Below is a small trained network, with its code and all its weights. Each question gives an input and a target symbol and asks what happens when units are switched off, that is, made to give their printed mean instead of their output.

import numpy as np


def w(rows, s, z=0):
    codes = np.array(rows[::2]) - 128.0
    scale = np.full(codes.shape[1], s)
    scale[-1] = z or s
    return codes * scale


def f(y):
    return y / 2 * (1 + np.tanh(0.7978845608 * (y + 0.044715 * y**3)))


def softmax(a):
    e = np.exp(a - a.max(-1, keepdims=True))
    return e / e.sum(-1, keepdims=True)


def log_softmax(a):
    a = a - a.max(-1, keepdims=True)
    return a - np.log(np.exp(a).sum(-1, keepdims=True))


def net(x, mask):
    ids = ['αβγδεζθλμξστφψω'.index(c) for c in x.split()]
    T = len(ids)
    res = E[ids] + P[:T]
    u = 0
    for l in range(2):
        q, k, v = (res @ M[l].T for M in (Q, K, V))
        z = softmax(np.where(np.tri(T) > 0, q @ k.T / 3**0.5, -1e9)) @ v
        res = res + np.where(mask[u], z, O[l][:, -1]) @ O[l][:, :-1]
        u += 1
        y = f(res @ A[l][:, :-1].T + A[l][:, -1])
        res = res + np.where(mask[u : u + 8], y, B[l][:, -1]) @ B[l][:, :-1]
        u += 8
    return log_softmax(res[-1] @ U[:, :-1].T + U[:, -1])


Q, K, V, O, A, B = {}, {}, {}, {}, {}, {}
E = w([
[121,85,169],'α',
[161,190,70],'β',
[71,69,29],'γ',
[133,187,144],'δ',
[170,220,160],'ε',
[58,48,125],'ζ',
[254,99,118],'θ',
[113,132,167],'λ',
[105,121,141],'μ',
[97,84,187],'ξ',
[119,146,124],'σ',
[83,64,191],'τ',
[68,45,126],'φ',
[122,147,218],'ψ',
[105,56,175],'ω',
],0.015)
P = w([
[254,71,184],'0',
[43,115,118],'1',
[25,123,61],'2',
[36,141,83],'3',
[44,157,99],'4',
[63,158,100],'5',
[73,179,75],'6',
],0.0055)
Q[0] = w([
[66,254,99],'L0H0',
[35,148,87],'L0H0',
[188,160,209],'L0H0',
],0.0094)
K[0] = w([
[118,112,186],'L0H0',
[250,139,177],'L0H0',
[114,134,75],'L0H0',
],0.016)
V[0] = w([
[147,213,189],'L0H0',
[184,142,3],'L0H0',
[106,73,214],'L0H0',
],0.014)
O[0] = w([
[207,120,247,98],'L0H0',
[178,167,2,22],'L0H0',
[158,183,209,253],'L0H0',
],0.0059,0.0025)
A[0] = w([
[106,151,227,190],'L0N0',
[138,119,121,106],'L0N1',
[111,158,127,255],'L0N2',
[128,133,126,68],'L0N3',
[123,124,116,95],'L0N4',
[127,250,134,129],'L0N5',
[92,135,90,182],'L0N6',
[97,161,143,219],'L0N7',
],0.013,0.0071)
B[0] = w([
[156,116,54,254],'L0N0',
[90,131,147,121],'L0N1',
[140,24,111,214],'L0N2',
[110,178,154,114],'L0N3',
[117,128,160,125],'L0N4',
[64,91,176,177],'L0N5',
[153,93,132,207],'L0N6',
[145,4,128,201],'L0N7',
],0.011,0.0098)
Q[1] = w([
[79,128,91],'L1H0',
[94,139,108],'L1H0',
[167,7,91],'L1H0',
],0.015)
K[1] = w([
[170,150,189],'L1H0',
[116,96,163],'L1H0',
[208,252,35],'L1H0',
],0.012)
V[1] = w([
[213,140,154],'L1H0',
[47,83,7],'L1H0',
[120,133,117],'L1H0',
],0.012)
O[1] = w([
[230,104,123,138],'L1H0',
[88,163,6,252],'L1H0',
[112,133,115,129],'L1H0',
],0.012,0.023)
A[1] = w([
[170,22,180,187],'L1N0',
[96,130,40,255],'L1N1',
[107,111,140,81],'L1N2',
[217,104,197,129],'L1N3',
[218,34,187,85],'L1N4',
[133,1,62,95],'L1N5',
[184,162,7,85],'L1N6',
[159,195,124,226],'L1N7',
],0.0071,0.0067)
B[1] = w([
[162,202,54,176],'L1N0',
[147,57,237,255],'L1N1',
[110,137,125,125],'L1N2',
[16,91,156,162],'L1N3',
[41,177,122,178],'L1N4',
[186,245,188,230],'L1N5',
[113,116,142,226],'L1N6',
[147,2,120,128],'L1N7',
],0.0076,0.036)
U = w([
[160,129,120,162],'α',
[119,209,92,135],'β',
[164,135,69,190],'γ',
[130,70,243,121],'δ',
[89,175,245,80],'ε',
[140,156,91,90],'ζ',
[171,114,61,213],'θ',
[143,140,108,120],'λ',
[83,120,49,116],'μ',
[127,152,117,2],'ξ',
[143,154,94,76],'σ',
[126,162,106,31],'τ',
[191,64,169,193],'φ',
[166,124,119,167],'ψ',
[130,74,242,126],'ω',
],0.011,0.0041)

Each question gives the input, a string of symbols that net reads in full, and the target symbol t.
The units are the heads (3 rows each of Q, K, V and O) and the neurons (one row each of A and B). Each row of codes is followed by its name. A weight is (code - 128) times the scale printed after its matrix; where a second scale follows, it is the last column's (O, A, B and U).
mask holds one flag per unit, layer by layer, with each layer's heads first. A switched-off unit (its flag False) gives its mean, the last column of its rows in O or B, instead of its output. The means were averaged over made-up inputs and are rounded, as every weight is.
A unit's drop is (log p(t) with every unit on - log p(t) with that unit switched off) / (log p(t) with every unit on - log p(t) with every unit switched off).
The circuit of an input: a set's keep is (log p(t) with only the set's units on - log p(t) with every unit switched off) / (log p(t) with every unit on - log p(t) with every unit switched off). Starting from the 12 units with the biggest drops (on a tie, the unit counted first), units are removed one at a time, each time the one whose removal leaves the highest keep (on an exact tie, the one counted first), for as long as the keep stays at least 0.8.
circuit, biggest first: the units of the circuit, biggest drop first
top k neurons: the k neurons with the biggest drops, biggest first
top k neurons in layer l: the k neurons of layer l with the biggest drops, biggest first
input ε γ ε μ, target ε: circuit, biggest first => (L1H0; L1N4; L1N1; L0N7)
input β ε ζ γ ω, target φ: circuit, biggest first => (L1N4; L1N3)
input ζ φ φ γ, target δ: top neuron => (L1N0)
input γ β β, target μ: top 2 neurons in layer 0 => (L0N5; L0N7)
input ψ δ μ, target β: top 2 neurons in layer 0 => (L0N0; L0N7)
input ε ε ω ε γ ζ ε, target ε: top 4 neurons => (L0N0; L1N4; L1N3; L1N1)
input β τ δ α, target φ: top 3 neurons in layer 1 => (L1N4; L1N0; L1N3)
input ζ τ ζ γ ψ ε ε, target δ: circuit, biggest first => (L0N5; L1N0)
input γ β γ γ γ μ ε, target μ: circuit, biggest first => (L0H0; L1H0)
input ψ γ λ ε δ ξ, target β: top 2 neurons in layer 0 => (L0N0; L0N5)
input ε γ ε ε γ τ, target ε: top 4 neurons => (L0N0; L1N3; L1N4; L1N1)
input β γ λ, target φ: top 2 neurons in layer 1 => (L1N4; L1N0)
input ψ β β ε β φ, target β: top 2 neurons in layer 1 => (L1N1; L1N0)
input γ γ ζ ξ, target μ: circuit, biggest first => (L1H0)
input ε γ γ τ, target ε: circuit, biggest first => (L1H0; L1N4; L1N1)
input ψ ε ψ λ ζ, target β: top 2 neurons => (L1N1; L0N0)
input ψ γ γ γ σ, target β: top 4 neurons => (L1N1; L1N0; L1N4; L0N0)
input ε γ σ ψ γ ζ, target ε: top 2 neurons in layer 1 => (L1N3; L1N4)
input φ φ β, target ω: top 2 neurons in layer 1 => (L1N0; L1N4)
input β γ γ ψ γ γ ζ, target φ: top 3 neurons => (L1N4; L1N0; L1N3)
input φ γ ξ ε, target ω: top 2 neurons in layer 1 => (L1N0; L1N4)
input β ω μ, target φ: top 3 neurons => (L1N4; L1N0; L1N3)
input ψ ψ γ ζ γ ζ, target β: top 4 neurons => (L1N1; L1N0; L0N0; L1N4)
input ζ γ γ γ γ ε, target δ: top 3 neurons => (L1N0; L0N0; L0N5)
